Here is a tiny trained network, its code and every weight. The questions are about switching its units off for an input and a target symbol, where a switched-off unit gives its printed mean instead of its output.

import numpy as np


def w(rows, s, z=0):
    codes = np.array(rows[::2]) - 128.0
    scale = np.full(codes.shape[1], s)
    scale[-1] = z or s
    return codes * scale


def norm(h):
    return h / np.sqrt((h * h).mean(-1, keepdims=True) + 1e-5)


def f(y):
    return np.maximum(y, 0)


def softmax(a):
    e = np.exp(a - a.max(-1, keepdims=True))
    return e / e.sum(-1, keepdims=True)


def log_softmax(a):
    a = a - a.max(-1, keepdims=True)
    return a - np.log(np.exp(a).sum(-1, keepdims=True))


def net(x, mask):
    ids = ['αβθλφψ'.index(c) for c in x.split()]
    T = len(ids)
    res = E[ids] + P[:T]
    q, k, v = (norm(res) @ M[0].T for M in (Q, K, V))
    z = softmax(np.where(np.tri(T) > 0, q @ k.T / 4**0.5, -1e9)) @ v
    res = res + np.where(mask[0], z, O[0][:, -1]) @ O[0][:, :-1]
    y = f(norm(res) @ A[0][:, :-1].T + A[0][:, -1])
    res = res + np.where(mask[1:9], y, B[0][:, -1]) @ B[0][:, :-1]
    return log_softmax(norm(res)[-1] @ U[:, :-1].T + U[:, -1])


Q, K, V, O, A, B = {}, {}, {}, {}, {}, {}
E = w([
[202,33,200,91,144,133,164,145],'α',
[176,61,102,132,124,92,224,153],'β',
[249,53,130,51,83,130,144,93],'θ',
[144,100,94,194,83,157,153,89],'λ',
[143,178,23,148,95,117,150,42],'φ',
[168,164,186,139,157,37,182,108],'ψ',
],0.016)
P = w([
[14,15,157,178,114,105,110,70],'0',
[207,135,43,168,190,134,148,73],'1',
[161,109,130,189,100,106,53,67],'2',
[46,111,156,144,38,151,129,203],'3',
[248,168,102,170,155,186,127,104],'4',
[200,155,72,171,124,116,56,162],'5',
[64,167,197,148,4,145,120,203],'6',
[175,158,197,151,130,189,142,77],'7',
],0.013)
Q[0] = w([
[154,62,95,149,220,140,135,53],'head 1',
[216,123,124,199,70,80,70,202],'head 1',
[135,176,130,134,254,135,102,131],'head 1',
[78,104,30,78,247,146,34,221],'head 1',
],0.017)
K[0] = w([
[62,60,139,141,42,101,106,156],'head 1',
[187,144,65,138,128,80,45,211],'head 1',
[111,52,111,61,128,96,147,117],'head 1',
[77,3,67,146,241,86,128,42],'head 1',
],0.016)
V[0] = w([
[129,201,133,188,133,5,255,147],'head 1',
[189,90,118,7,105,74,181,117],'head 1',
[73,235,24,59,69,127,154,18],'head 1',
[140,186,220,7,123,61,20,111],'head 1',
],0.0096)
O[0] = w([
[100,75,123,142,113,8,88,48,109],'head 1',
[128,141,166,29,175,65,225,93,248],'head 1',
[190,160,176,177,166,122,126,149,70],'head 1',
[194,186,43,89,166,163,113,106,3],'head 1',
],0.011,0.0051)
A[0] = w([
[3,85,162,102,61,103,95,138,135],'neuron 1',
[65,112,191,158,99,125,132,200,192],'neuron 2',
[254,127,109,161,194,93,157,80,97],'neuron 3',
[115,96,138,73,138,100,183,46,253],'neuron 4',
[171,129,127,191,120,110,74,117,91],'neuron 5',
[169,166,170,139,82,44,136,131,66],'neuron 6',
[42,125,156,64,51,145,161,141,180],'neuron 7',
[56,126,125,119,200,186,159,126,80],'neuron 8',
],0.017,0.0035)
B[0] = w([
[233,183,142,151,152,125,123,168,202],'neuron 1',
[69,111,82,97,158,148,82,104,197],'neuron 2',
[141,142,168,200,194,100,139,66,200],'neuron 3',
[100,129,111,87,111,131,104,208,255],'neuron 4',
[86,109,124,81,142,128,155,171,176],'neuron 5',
[138,105,99,121,84,194,132,157,176],'neuron 6',
[105,123,123,176,111,110,156,6,193],'neuron 7',
[165,166,174,89,167,130,99,160,145],'neuron 8',
],0.021,0.018)
U = w([
[76,136,124,56,99,123,148,70,117],'α',
[196,151,150,136,53,91,122,184,124],'β',
[196,192,155,84,215,152,105,96,91],'θ',
[96,102,122,147,158,217,104,179,94],'λ',
[150,113,173,248,115,151,136,41,254],'φ',
[115,104,129,149,134,6,84,67,99],'ψ',
],0.012,0.0047)

Each question gives the input, a string of symbols that net reads in full, and the target symbol t.
The units are the heads (4 rows each of Q, K, V and O) and the neurons (one row each of A and B). Each row of codes is followed by its name. A weight is (code - 128) times the scale printed after its matrix; where a second scale follows, it is the last column's (O, A, B and U).
mask holds one flag per unit, heads first, then neurons. A switched-off unit (its flag False) gives its mean, the last column of its rows in O or B, instead of its output. The means were averaged over made-up inputs and are rounded, as every weight is.
A unit's drop is (log p(t) with every unit on - log p(t) with that unit switched off) / (log p(t) with every unit on - log p(t) with every unit switched off).
The circuit of an input: a set's keep is (log p(t) with only the set's units on - log p(t) with every unit switched off) / (log p(t) with every unit on - log p(t) with every unit switched off). Starting from all 9 units, units are removed one at a time, each time the one whose removal leaves the highest keep (on an exact tie, the one counted first), for as long as the keep stays at least 0.8.
units of the circuit, in order: the units of the circuit, biggest drop first
most important unit: the unit with the biggest drop
k most important neurons: the k neurons with the biggest drops, biggest first
drop of u: that unit's drop, to one decimal
input φ θ β β, target α: units of the circuit, in order -> [head 1; neuron 7; neuron 3]
input φ θ θ θ λ β, target β: units of the circuit, in order -> [head 1; neuron 1; neuron 3]
input ψ ψ φ β α λ α, target φ: most important unit -> neuron 7
input λ θ θ θ, target α: 4 most important neurons -> [neuron 7; neuron 1; neuron 3; neuron 4]
input φ λ ψ λ α, target λ: 2 most important neurons -> [neuron 2; neuron 3]
input φ θ φ ψ θ λ φ, target λ: units of the circuit, in order -> [head 1; neuron 5; neuron 6]
input α ψ α α, target β: units of the circuit, in order -> [neuron 1; neuron 3]
input θ β θ β θ λ λ, target φ: 2 most important neurons -> [neuron 4; neuron 7]
input α θ θ λ λ φ λ φ, target λ: units of the circuit, in order -> [head 1; neuron 5]
input β α β, target β: units of the circuit, in order -> [neuron 1; head 1; neuron 3]
input λ ψ θ β θ ψ φ, target β: units of the circuit, in order -> [neuron 1; neuron 3]
input ψ β λ β, target φ: 2 most important neurons -> [neuron 4; neuron 7]
input λ λ ψ φ λ, target φ: 2 most important neurons -> [neuron 4; neuron 3]
input θ θ φ θ λ α α β, target α: units of the circuit, in order -> [head 1]
input λ λ φ θ θ α λ α, target λ: drop of neuron 3 -> 0.4
input θ θ θ ψ α β θ, target α: drop of neuron 7 -> 0.8
input φ λ θ φ θ λ λ θ, target λ: drop of neuron 3 -> 0.2
input θ φ λ β θ φ ψ α, target ψ: drop of neuron 3 -> 0.3
